In the rows, 128 means zero.
Each row has a class, written after it, and each block has its own classes.
126,125,118,140,151,135,114,132,125,115,119,116,139,114,112,122,142,118,131,129,127,129,128,132,127,130,123,130,147,139,141,123,125,129,114,121,111 : Y
130,112,140,132,143,125,159,158,154,140,107,136,146,150,130,99,155,131,159,128,99,104,132,129,91,122,116,119,137,157,152,132,159,143,119,138,113 : W
124,123,130,120,132,136,132,125,120,127,135,117,132,137,119,127,141,131,125,125,119,141,129,145,128,133,147,127,125,137,137,138,141,123,139,143,122 : Q
118,129,109,126,135,132,119,121,128,140,118,104,120,127,102,102,144,135,131,112,137,148,136,131,132,159,144,140,117,120,151,149,149,141,140,125,123 : D
124,140,116,124,125,152,145,113,161,145,119,103,128,152,125,108,146,140,136,120,143,123,116,113,138,139,145,149,115,139,100,121,120,154,105,106,123 : D
119,124,124,130,106,116,140,109,171,136,124,125,124,134,92,143,136,140,131,81,141,156,140,133,127,122,131,113,138,137,131,105,144,106,132,111,93 : D
136,127,123,128,130,124,126,133,127,126,120,125,130,116,109,131,132,122,129,133,147,128,129,107,119,106,118,127,137,127,118,119,148,122,132,129,113 : A
126,125,116,131,143,145,120,132,121,126,124,115,142,122,142,115,144,123,127,133,121,123,137,121,123,134,129,141,120,138,125,130,136,134,116,127,134 : Z
89,106,161,133,41,137,90,76,145,104,170,145,150,112,180,158,101,125,139,137,151,163,152,115,138,158,95,165,80,91,85,50,94,127,173,72,91 : D
133,115,135,121,147,136,119,134,130,125,124,114,134,135,125,127,133,113,118,135,141,139,135,139,119,128,123,137,117,136,119,125,143,109,131,134,123 : A
122,119,135,114,118,125,128,140,129,115,118,145,132,133,142,150,124,126,125,133,146,147,131,131,117,104,115,129,127,119,116,115,123,127,127,127,117 : R
126,118,131,125,135,138,143,113,160,137,121,113,135,126,143,115,120,112,111,101,116,157,121,144,123,128,126,122,125,143,124,109,133,120,129,138,133 : A
119,126,125,122,138,126,117,120,122,122,133,120,135,127,108,133,149,129,123,121,132,124,114,126,100,125,143,122,113,132,134,119,149,132,140,141,115 : P
138,112,117,131,123,119,139,140,112,109,119,135,153,113,120,132,121,125,127,145,123,137,120,131,138,138,121,114,169,134,131,124,120,134,106,123,109 : Q
119,118,120,126,132,129,104,120,134,127,133,127,139,128,116,108,157,119,152,134,133,104,137,124,87,130,121,135,99,131,127,123,139,110,117,115,120 : D
130,125,122,129,133,122,124,125,124,122,114,110,125,122,106,144,132,135,103,125,147,150,112,127,133,124,136,128,136,126,133,109,136,132,120,116,116 : P
127,130,116,125,124,126,132,137,99,114,119,112,141,111,103,124,125,133,113,138,142,139,123,112,135,130,159,128,139,117,141,132,119,159,123,128,138 : P
117,114,124,125,128,148,123,126,107,125,140,115,144,123,145,110,146,123,138,147,120,127,134,122,115,141,135,146,108,131,127,135,135,132,128,138,139 : Q
117,137,133,122,131,132,125,137,131,126,121,114,122,127,117,118,125,136,124,123,131,144,129,131,127,132,147,127,142,125,144,126,131,142,132,119,122 : R
129,120,129,110,151,129,121,126,130,115,119,122,132,128,126,134,132,110,109,132,128,132,130,136,112,132,127,132,124,127,124,126,134,110,132,135,127 : A
107,115,128,131,152,161,121,123,140,141,125,98,133,121,154,109,155,133,144,120,121,132,142,115,107,163,114,159,107,132,120,120,168,128,147,141,135 : S
113,126,133,118,144,144,110,138,118,119,135,121,134,114,131,142,141,128,136,119,144,128,130,130,122,106,117,134,120,115,111,126,140,122,130,138,115 : Y
126,134,132,148,122,117,134,132,136,149,114,130,115,130,74,119,146,139,134,125,137,85,132,93,106,146,124,147,137,142,127,113,143,162,123,117,102 : A
112,120,124,121,135,135,119,108,142,128,121,116,124,134,128,136,142,114,114,114,140,157,117,130,114,124,124,135,111,124,115,111,136,106,117,132,121 : P
127,114,135,130,139,137,109,119,134,123,127,101,142,120,79,140,135,137,124,99,155,180,136,142,144,110,135,116,119,128,105,112,150,89,127,132,115 : D
116,125,129,123,134,136,127,127,147,134,117,124,125,135,142,115,134,125,123,128,126,146,134,129,111,126,117,136,129,129,132,121,140,124,117,122,117 : R
143,128,130,117,132,129,135,148,96,113,122,118,132,118,122,131,124,124,124,142,135,135,132,123,137,114,139,135,131,123,135,145,131,135,146,138,147 : A
110,129,120,123,176,131,106,126,100,101,105,98,129,106,121,124,129,140,96,111,147,150,118,133,103,124,120,147,134,118,124,117,145,112,126,123,109 : A
119,113,112,141,132,146,123,119,132,139,124,121,146,140,155,118,141,128,135,124,128,139,136,135,109,132,121,142,121,137,110,125,146,117,125,134,121 : W
132,122,121,131,119,138,124,146,100,123,129,123,143,125,129,130,136,128,138,138,137,121,133,131,120,119,140,136,132,131,136,134,128,141,129,126,123 : W
123,125,125,114,140,134,120,119,139,116,124,124,132,133,122,131,137,115,121,121,128,132,126,136,108,121,126,133,121,129,117,116,119,119,120,124,119 : S
121,125,147,110,154,124,128,128,156,142,120,136,125,133,115,123,131,101,124,121,127,132,129,123,130,120,114,121,124,123,115,133,137,106,132,157,130 : A
128,132,118,125,137,138,125,131,104,110,119,113,135,134,121,142,141,134,123,117,123,143,137,131,141,109,145,138,132,139,125,137,121,134,126,131,138 : Z
119,120,135,111,137,132,125,136,126,126,130,126,134,125,123,122,140,121,126,132,119,122,130,132,119,129,124,128,124,129,131,130,133,120,119,131,123 : Q
122,124,137,119,136,134,134,123,138,125,132,112,130,151,122,120,144,136,127,133,119,139,125,147,118,134,157,128,122,144,137,129,140,123,136,135,119 : Q
121,123,127,136,134,127,122,119,140,128,126,122,138,133,127,133,134,133,126,130,133,147,124,129,131,120,133,126,138,119,113,118,140,117,127,125,114 : W
131,129,152,135,122,89,98,143,160,187,201,144,126,61,81,72,96,109,167,128,102,92,137,133,117,121,54,107,163,131,159,111,164,129,112,62,93 : D
110,129,140,132,161,141,116,136,121,118,126,121,148,118,117,119,148,130,145,132,135,100,124,148,87,147,154,138,141,144,136,114,136,131,134,141,103 : Z
130,135,115,143,115,118,137,124,124,109,105,127,123,127,97,124,126,133,96,120,144,133,123,130,117,122,144,135,122,128,134,102,91,139,98,82,132 : R
128,130,124,129,136,136,119,136,119,121,130,118,131,129,120,124,145,126,139,129,126,124,139,121,124,133,141,139,122,139,131,134,134,138,136,123,133 : Z
126,114,105,128,123,135,128,107,140,127,120,121,146,137,126,121,150,127,140,115,124,147,141,124,118,127,123,131,112,138,118,128,141,116,122,128,126 : D
137,109,128,127,127,120,155,158,134,126,124,120,134,130,113,110,143,114,155,129,120,148,146,125,116,114,121,130,139,148,154,151,160,128,134,139,132 : A
126,126,128,125,154,137,132,115,149,123,117,121,129,155,124,126,137,125,118,106,104,146,134,149,114,128,124,142,127,155,99,121,124,109,103,121,129 : Z
126,117,111,129,162,127,124,115,143,119,108,125,146,133,157,128,140,131,116,120,109,132,125,148,102,130,122,119,131,141,127,114,150,121,127,129,116 : Z
94,119,84,83,139,140,121,81,157,145,166,101,87,126,14,233,218,157,93,77,141,81,125,168,73,220,181,173,122,99,77,113,202,143,138,115,57 : Q
109,127,119,135,135,136,124,132,140,127,113,120,138,126,156,115,144,138,126,128,132,136,127,122,138,122,122,144,113,122,122,130,134,141,128,144,130 : Y
119,110,120,132,133,141,139,118,156,119,123,114,132,133,137,127,138,120,126,103,118,166,128,150,108,134,124,135,126,146,128,114,131,129,114,127,114 : Y
133,143,143,125,116,119,143,135,143,133,130,114,114,129,125,122,123,139,122,139,141,141,99,103,150,117,152,117,129,119,145,121,136,156,139,124,130 : P
127,129,125,131,143,138,126,127,127,118,131,115,127,126,127,130,135,129,124,121,132,145,126,141,133,133,137,136,120,130,129,131,129,131,141,131,128 : Y
131,123,115,128,111,129,125,130,129,120,129,117,129,120,128,144,126,136,124,118,143,139,132,123,117,116,119,132,145,134,125,107,134,134,116,108,102 : S
125,101,103,130,145,102,110,123,141,121,97,134,126,111,87,148,153,113,111,127,113,108,121,134,96,147,117,124,146,121,135,108,123,133,76,121,131 : S
126,144,113,98,122,148,104,157,115,138,136,78,94,124,157,119,124,151,105,110,154,171,130,95,124,72,119,150,109,139,123,136,162,113,106,110,144 : P
132,142,151,144,169,140,121,134,126,129,107,124,152,107,133,78,113,108,121,145,93,91,119,112,145,156,96,140,150,159,131,106,98,127,119,115,141 : A
129,104,128,121,112,129,126,119,159,142,134,120,131,140,119,148,133,128,115,107,125,162,134,155,126,124,127,109,129,146,120,108,156,106,124,137,100 : Q
129,129,155,127,112,119,89,130,142,145,155,141,131,122,136,142,120,116,151,161,144,124,134,118,119,74,130,109,143,124,120,106,140,92,143,133,115 : W
117,118,111,122,104,143,115,131,91,113,139,125,144,107,132,154,142,131,151,103,180,155,133,129,128,102,135,131,104,114,124,135,142,113,160,152,115 : D
124,125,134,105,138,134,116,136,127,131,125,129,130,128,134,137,132,121,137,127,131,130,141,131,121,103,109,130,126,116,118,133,143,119,139,143,122 : S
130,108,120,129,127,124,125,117,131,110,127,125,137,121,135,154,135,126,123,121,135,143,128,139,87,122,118,131,137,142,120,100,154,106,138,129,98 : A
134,113,125,127,138,135,141,108,165,129,129,120,130,141,112,128,153,94,121,116,135,130,140,135,88,132,143,131,101,156,127,109,134,91,135,127,133 : A
159,143,111,84,135,127,149,178,133,135,109,122,117,146,85,103,131,103,110,134,126,149,133,109,153,78,134,139,130,147,110,187,121,133,92,158,160 : A
137,123,131,116,142,127,143,134,123,118,114,117,136,122,116,128,132,119,113,143,130,140,132,132,130,122,137,140,134,127,137,132,134,135,141,134,129 : A
120,120,123,123,138,135,129,124,144,133,123,120,138,142,135,116,144,116,131,119,129,124,122,125,99,130,127,125,111,146,128,117,137,128,120,126,125 : P
122,120,135,125,138,129,117,139,136,134,118,131,134,128,118,114,135,119,129,136,124,132,126,123,118,124,116,135,125,122,119,125,134,129,116,128,121 : W
122,127,140,134,125,134,115,140,106,127,140,117,134,126,126,123,126,134,144,135,136,134,130,138,126,127,155,133,129,126,137,132,129,134,149,129,137 : W
135,94,118,126,151,142,130,123,146,124,105,127,166,132,90,114,172,118,146,106,129,118,136,136,76,115,109,116,80,144,99,108,161,104,109,138,118 : D
135,135,128,112,143,125,138,132,122,124,104,125,120,115,114,129,131,112,106,145,126,125,124,117,147,131,130,142,137,110,139,137,123,139,136,134,139 : A
128,106,96,129,126,126,71,163,124,156,90,134,131,125,134,103,112,114,182,179,90,135,133,144,140,158,57,149,221,126,112,158,144,184,65,137,91 : Y
116,139,140,93,134,139,112,118,132,128,147,133,112,111,77,131,149,92,137,115,137,125,119,111,109,90,147,127,97,118,99,124,111,91,131,144,151 : Q
130,110,121,115,140,150,139,124,143,131,124,102,137,151,149,123,139,124,110,128,143,175,135,126,121,120,126,141,97,134,100,130,155,108,117,135,136 : P
111,122,120,143,149,151,112,118,134,119,122,107,143,131,139,111,145,129,140,122,125,135,128,144,115,139,131,142,118,135,111,121,131,120,119,133,128 : Y
130,122,120,140,130,129,124,134,115,116,123,117,136,130,139,134,136,144,136,145,135,128,126,124,111,127,134,135,149,128,135,118,143,134,126,106,108 : W
139,117,115,114,113,126,120,126,144,117,127,128,125,132,124,157,125,115,113,108,126,152,133,145,118,120,112,122,140,143,124,110,129,110,117,117,104 : S

Next block, with new classes.
127,146,140,101,129,113,110,115,91,127,160,106,143,125,135,135,163,104,148,162,177,91,136,126,104,188,154,140,101,100,126,97,114,110,148,179,129 : V
122,127,155,94,151,154,132,121,162,166,192,201,137,154,143,209,135,163,28,83,152,113,84,133,119,161,135,114,149,139,147,91,139,166,133,113,165 : F
130,135,164,106,87,155,149,105,129,138,134,192,148,151,136,184,105,125,87,107,155,115,127,169,106,150,161,114,127,120,133,116,129,143,149,123,139 : V
141,150,119,140,124,129,32,125,173,137,111,44,124,83,115,104,111,83,182,122,112,149,172,69,89,147,102,148,117,97,150,151,132,100,108,78,163 : U
133,131,157,126,102,93,97,126,134,156,122,80,150,144,149,167,140,89,118,133,121,83,146,114,107,185,99,159,72,116,124,141,106,74,156,170,106 : G
149,133,29,169,75,130,137,128,140,117,124,152,118,111,134,131,102,153,167,136,115,131,134,136,137,150,141,82,116,123,137,138,142,96,93,116,166 : B
125,96,111,176,50,139,154,108,167,95,168,228,146,175,121,143,103,97,108,127,155,94,160,153,141,201,137,161,105,161,171,148,100,128,158,109,145 : L
118,107,181,124,123,131,119,140,130,153,141,157,131,135,142,170,129,135,98,109,152,108,107,141,114,146,130,119,156,145,135,122,137,130,146,157,135 : F
141,100,165,80,167,120,101,113,77,141,142,88,154,112,156,174,119,174,133,127,142,116,122,120,157,96,121,80,106,93,98,169,96,147,85,184,132 : G
105,138,155,133,102,141,133,123,122,158,153,193,135,165,127,196,127,166,39,117,135,111,122,116,116,167,134,122,143,146,132,88,119,159,161,130,127 : U
151,117,101,146,88,106,131,112,167,105,153,95,128,123,143,155,92,126,155,115,123,120,126,131,95,171,122,110,125,157,160,154,106,78,107,177,131 : F
157,162,113,160,84,135,97,134,134,109,125,83,147,138,117,133,104,141,103,164,95,121,103,116,59,170,118,122,68,121,124,126,101,86,124,168,151 : L
156,124,102,147,127,129,124,83,119,91,130,126,159,117,145,129,77,191,170,138,163,144,59,92,146,119,163,88,119,127,111,142,146,100,132,132,186 : F
131,117,111,86,112,139,173,137,161,173,162,213,137,181,144,202,137,171,79,103,150,92,139,173,122,148,143,140,171,172,124,119,140,163,180,95,133 : K
129,156,157,84,73,104,103,107,114,114,98,104,165,143,138,167,96,144,159,183,169,97,101,132,67,153,130,118,82,107,106,167,123,96,135,143,131 : K
145,145,71,169,98,113,129,103,155,115,148,153,166,147,137,206,91,143,120,110,165,129,103,98,192,142,172,120,81,111,123,164,103,118,130,126,155 : G
143,140,134,151,135,177,109,76,101,100,122,115,142,130,121,129,27,123,136,81,167,152,114,146,128,153,162,77,121,132,122,118,115,121,110,167,112 : K
128,134,130,165,149,132,100,97,111,133,126,159,123,144,133,130,117,189,102,145,148,137,114,104,143,128,131,122,91,122,105,76,131,109,143,147,144 : N
117,117,141,143,188,132,115,92,85,128,161,116,127,118,154,165,135,71,100,128,157,104,140,110,120,159,101,109,96,117,108,125,104,102,78,115,159 : K
134,124,119,131,107,146,126,117,122,104,105,113,137,112,125,134,75,159,122,128,99,147,95,104,150,173,155,73,134,121,164,110,125,119,102,148,111 : X
131,94,163,86,150,114,143,138,141,126,177,124,115,133,133,132,154,135,99,122,105,101,121,122,81,150,82,139,113,114,156,140,130,114,127,129,148 : C
132,140,96,147,14,114,147,137,162,103,117,189,136,133,135,134,114,180,157,152,132,105,146,151,92,157,150,127,122,151,154,152,124,123,148,108,148 : X
146,120,175,93,165,148,74,94,87,137,150,95,130,138,134,124,127,128,111,132,147,103,134,125,94,191,109,122,78,93,119,107,125,120,153,176,122 : C
143,134,90,79,122,133,116,108,105,124,103,124,123,123,173,167,96,195,106,169,81,149,144,129,141,135,65,109,169,109,87,117,112,139,101,85,157 : J
150,143,105,106,108,156,139,110,130,145,122,161,133,164,123,174,91,126,109,124,143,147,141,143,129,152,158,113,131,124,142,119,110,155,112,122,106 : V
142,146,173,106,120,138,119,115,188,152,147,122,165,126,128,143,175,198,82,113,141,92,89,122,75,164,160,142,95,118,148,167,111,132,163,122,109 : M
111,137,146,151,92,156,100,74,132,87,138,115,170,113,99,201,20,184,162,138,150,143,131,118,177,119,141,103,115,118,112,141,101,130,123,98,169 : T
100,175,83,100,124,103,115,104,146,105,117,106,126,96,121,163,83,164,188,124,148,132,114,125,159,82,112,89,92,94,104,215,135,112,73,123,105 : K
144,147,129,162,72,146,144,105,177,88,138,161,145,161,122,157,79,166,100,95,146,133,127,148,117,202,155,133,80,124,182,116,85,114,116,120,134 : T
109,174,174,112,197,156,86,127,108,134,136,38,177,101,126,173,124,99,130,110,120,105,90,74,141,118,115,119,95,87,101,129,113,89,116,117,124 : M
118,130,163,172,96,112,97,113,162,122,155,74,121,97,121,122,128,110,103,171,128,107,114,134,67,211,83,137,122,116,151,101,112,71,103,151,156 : J
120,192,112,147,159,136,76,81,118,127,111,66,153,103,149,160,94,126,131,109,115,133,106,64,114,165,115,128,104,131,81,87,119,51,98,152,145 : B
147,127,111,109,103,91,87,103,127,118,121,98,112,98,125,123,109,133,203,146,145,135,173,166,114,118,151,144,96,136,108,182,136,132,130,168,131 : T
137,129,144,93,164,122,120,99,129,135,149,141,161,181,166,215,137,141,85,121,179,91,111,107,123,179,122,140,78,103,109,123,90,94,142,140,139 : K
123,138,162,99,114,128,156,140,125,156,145,171,132,167,124,193,125,150,84,91,153,121,110,170,137,142,148,126,136,113,143,110,126,159,140,121,129 : T
129,122,109,123,113,117,148,105,150,114,195,175,141,147,114,204,68,144,117,106,152,107,94,138,140,137,147,125,93,171,120,164,132,126,133,144,150 : K
131,146,162,168,142,131,102,132,113,114,161,112,108,117,114,167,112,74,80,118,138,135,92,115,83,144,117,151,100,132,98,133,118,106,158,143,156 : F
143,112,200,138,138,106,107,134,113,143,177,71,130,140,112,126,124,46,106,123,147,122,80,103,72,205,128,163,133,136,169,106,99,95,107,168,133 : M
125,154,105,158,136,138,110,79,121,127,136,91,165,128,124,169,118,122,67,136,111,120,91,98,105,141,123,97,102,101,122,109,102,104,107,137,163 : T
126,142,81,135,128,122,140,72,136,121,143,181,148,157,150,171,96,138,160,81,168,104,121,110,172,149,147,106,64,109,133,140,135,81,137,150,120 : X
138,199,110,121,126,152,128,112,109,123,122,165,152,157,121,171,89,122,102,96,159,138,62,134,123,94,170,115,98,105,91,110,158,126,170,119,149 : N
128,111,127,109,102,103,124,99,115,104,171,124,144,122,134,166,91,152,170,147,127,103,162,167,157,100,124,111,112,172,111,122,111,131,121,189,129 : N
107,136,134,104,160,149,158,134,75,152,141,179,146,159,127,183,115,103,100,91,138,108,74,105,154,111,143,112,150,127,109,119,152,133,157,122,128 : X
128,129,134,112,141,110,126,114,122,186,139,172,128,151,146,151,169,132,80,79,141,113,112,121,146,145,141,127,142,131,130,117,154,150,157,143,118 : U
124,77,148,159,60,124,164,96,168,101,141,162,153,131,131,160,104,202,138,187,152,112,126,120,113,163,152,86,139,157,173,134,116,113,110,109,170 : U
145,138,88,160,145,134,110,133,168,118,90,95,150,118,145,118,132,148,168,124,146,128,134,131,175,108,148,112,90,96,119,140,127,88,120,151,127 : G
152,132,169,139,111,123,124,142,105,159,113,112,126,117,128,165,119,106,113,142,132,136,100,145,72,109,166,88,116,126,129,124,152,125,112,131,157 : N
118,157,134,141,75,134,120,87,136,115,97,138,144,113,120,195,72,186,139,165,158,151,139,135,154,129,176,79,97,104,118,138,112,136,106,139,110 : V
133,109,106,115,109,130,97,83,177,112,179,143,119,134,118,146,79,167,173,132,159,121,155,152,142,160,105,120,103,117,149,110,115,106,113,151,156 : X
139,177,207,121,151,155,120,116,105,122,118,56,144,137,133,222,69,86,118,129,141,138,114,115,97,176,136,105,67,120,116,115,110,95,83,115,120 : C
156,162,102,122,82,157,123,94,148,103,119,123,172,134,111,155,53,82,134,117,117,139,83,129,124,138,150,103,95,107,146,138,136,108,107,104,161 : V
124,139,136,141,105,126,127,75,165,119,116,119,154,87,156,160,102,238,151,143,141,135,123,115,104,99,146,72,123,119,122,166,117,107,73,102,162 : M
139,129,143,135,133,125,125,117,79,110,157,96,150,122,124,190,114,99,108,140,144,116,66,130,128,142,137,104,117,103,86,113,105,92,128,177,173 : B
138,113,98,182,107,108,133,136,172,154,134,147,141,165,111,159,116,95,108,118,139,121,88,102,167,135,127,141,97,120,152,167,124,102,118,125,134 : G
153,92,199,57,108,117,98,133,163,143,158,80,158,148,119,141,152,131,95,151,117,98,119,122,51,185,103,154,116,97,173,161,84,132,142,150,129 : L
125,140,197,136,100,125,74,151,159,141,139,116,116,148,111,162,92,128,70,165,115,112,111,127,63,211,100,172,55,164,135,100,115,93,112,189,122 : G
147,140,149,161,78,164,95,97,170,83,119,111,127,66,128,107,67,187,177,138,125,137,158,150,93,170,153,109,113,187,138,178,132,135,77,101,156 : C
142,145,184,129,116,143,135,77,126,117,127,52,171,127,117,169,106,201,138,176,172,111,96,140,62,165,170,83,85,113,128,128,88,96,115,172,123 : T
126,150,163,150,128,161,143,128,109,115,130,173,160,160,113,210,89,115,77,100,160,122,58,135,155,102,166,113,112,122,102,134,120,124,160,130,139 : N
134,174,121,133,91,140,134,105,139,95,135,126,129,128,111,151,72,186,168,125,156,144,124,129,113,127,149,102,92,136,126,166,111,133,99,127,114 : U
114,130,91,90,95,124,133,81,146,127,153,144,136,135,136,174,43,233,128,131,132,135,117,104,133,170,138,81,139,137,145,115,136,119,110,172,116 : G
142,142,123,161,122,149,122,115,149,104,122,140,168,134,120,145,104,222,140,119,157,125,102,116,127,120,187,122,99,149,125,160,100,129,125,155,139 : T
128,135,174,89,161,151,146,144,137,117,117,111,142,145,131,177,116,123,141,103,152,120,104,133,137,115,127,127,121,129,123,180,106,124,131,133,75 : F
117,157,137,144,104,132,126,141,100,149,144,173,117,155,104,176,92,58,64,97,130,129,93,144,84,154,152,147,123,141,126,105,158,132,156,134,155 : T
187,177,89,168,195,152,132,74,95,163,126,86,137,156,160,168,177,76,78,113,190,142,96,117,103,161,167,104,105,71,84,106,114,110,135,97,167 : C
144,166,108,141,92,173,115,38,104,89,115,128,182,105,147,216,35,231,171,148,176,139,125,108,153,138,184,55,105,122,85,169,85,121,85,121,159 : V
143,141,68,130,113,118,111,94,137,104,128,120,115,96,148,86,123,160,191,145,127,128,153,108,118,158,128,116,113,154,135,155,143,110,89,116,148 : U
141,186,75,185,112,138,123,108,131,100,148,106,112,126,119,140,80,85,137,101,129,154,138,99,94,150,112,127,101,116,130,142,111,102,92,80,160 : C
116,115,222,94,113,119,96,86,109,146,142,94,176,143,126,218,107,138,73,148,151,109,88,92,84,150,120,82,105,70,145,125,71,124,107,166,132 : X
150,152,117,140,103,125,89,114,113,144,144,110,136,150,135,149,125,144,96,159,139,108,123,123,40,183,141,118,100,138,118,92,126,111,146,196,149 : C
142,163,146,97,197,140,116,111,140,142,155,90,140,129,151,198,120,145,83,112,112,135,89,61,75,162,120,142,100,141,108,140,111,92,81,111,165 : L
137,127,84,148,96,120,130,83,157,102,141,133,128,104,127,143,97,182,124,137,127,149,119,110,110,116,144,91,140,121,142,150,114,120,108,116,159 : N
141,179,194,78,155,156,102,60,119,134,122,77,181,116,149,154,117,182,91,115,132,111,78,117,53,143,149,84,66,109,104,92,122,109,128,172,125 : X
142,134,132,135,105,128,158,117,125,162,153,210,150,174,156,216,126,130,66,98,155,110,109,143,108,136,174,126,123,156,119,134,121,144,145,122,148 : M
137,130,124,103,92,126,100,82,147,99,143,104,148,141,123,159,21,148,180,142,137,132,132,134,139,139,100,130,85,122,109,125,131,82,140,151,154 : G
116,118,187,74,161,127,68,100,139,127,163,88,131,115,119,144,123,154,113,157,135,104,121,102,91,179,105,127,73,98,147,99,122,98,127,173,120 : N
160,85,168,143,118,179,86,105,148,84,161,91,151,106,98,156,37,163,170,124,139,124,124,148,158,140,129,72,60,112,150,166,104,122,123,158,135 : F
128,184,153,135,92,134,130,133,161,176,85,193,161,189,129,197,147,145,74,102,185,118,71,131,94,104,167,139,129,116,121,164,119,137,149,107,112 : N
125,129,149,90,179,157,113,126,106,127,180,113,130,145,113,131,116,113,111,134,124,111,120,117,137,184,107,154,107,131,122,84,130,124,152,140,126 : L
136,129,86,155,160,135,83,124,149,145,133,142,128,103,121,125,136,173,121,107,109,127,119,90,161,134,144,143,96,133,125,152,153,129,128,107,165 : T
158,135,177,79,139,130,146,93,127,135,192,32,137,120,136,127,153,118,85,126,106,106,77,121,45,221,84,125,169,136,155,91,100,99,104,116,164 : U
149,135,137,132,80,184,134,79,147,92,138,135,167,127,124,178,22,200,123,152,145,124,100,128,88,178,170,61,68,152,146,158,110,119,78,140,140 : G
117,168,164,74,172,130,115,77,106,127,124,79,171,118,171,180,119,206,121,112,126,112,109,91,151,163,127,105,104,127,95,132,99,107,97,170,96 : L
152,98,172,134,134,140,137,101,159,135,131,84,163,133,128,140,128,130,100,129,120,112,101,121,96,154,137,73,89,106,181,139,116,111,88,145,122 : C
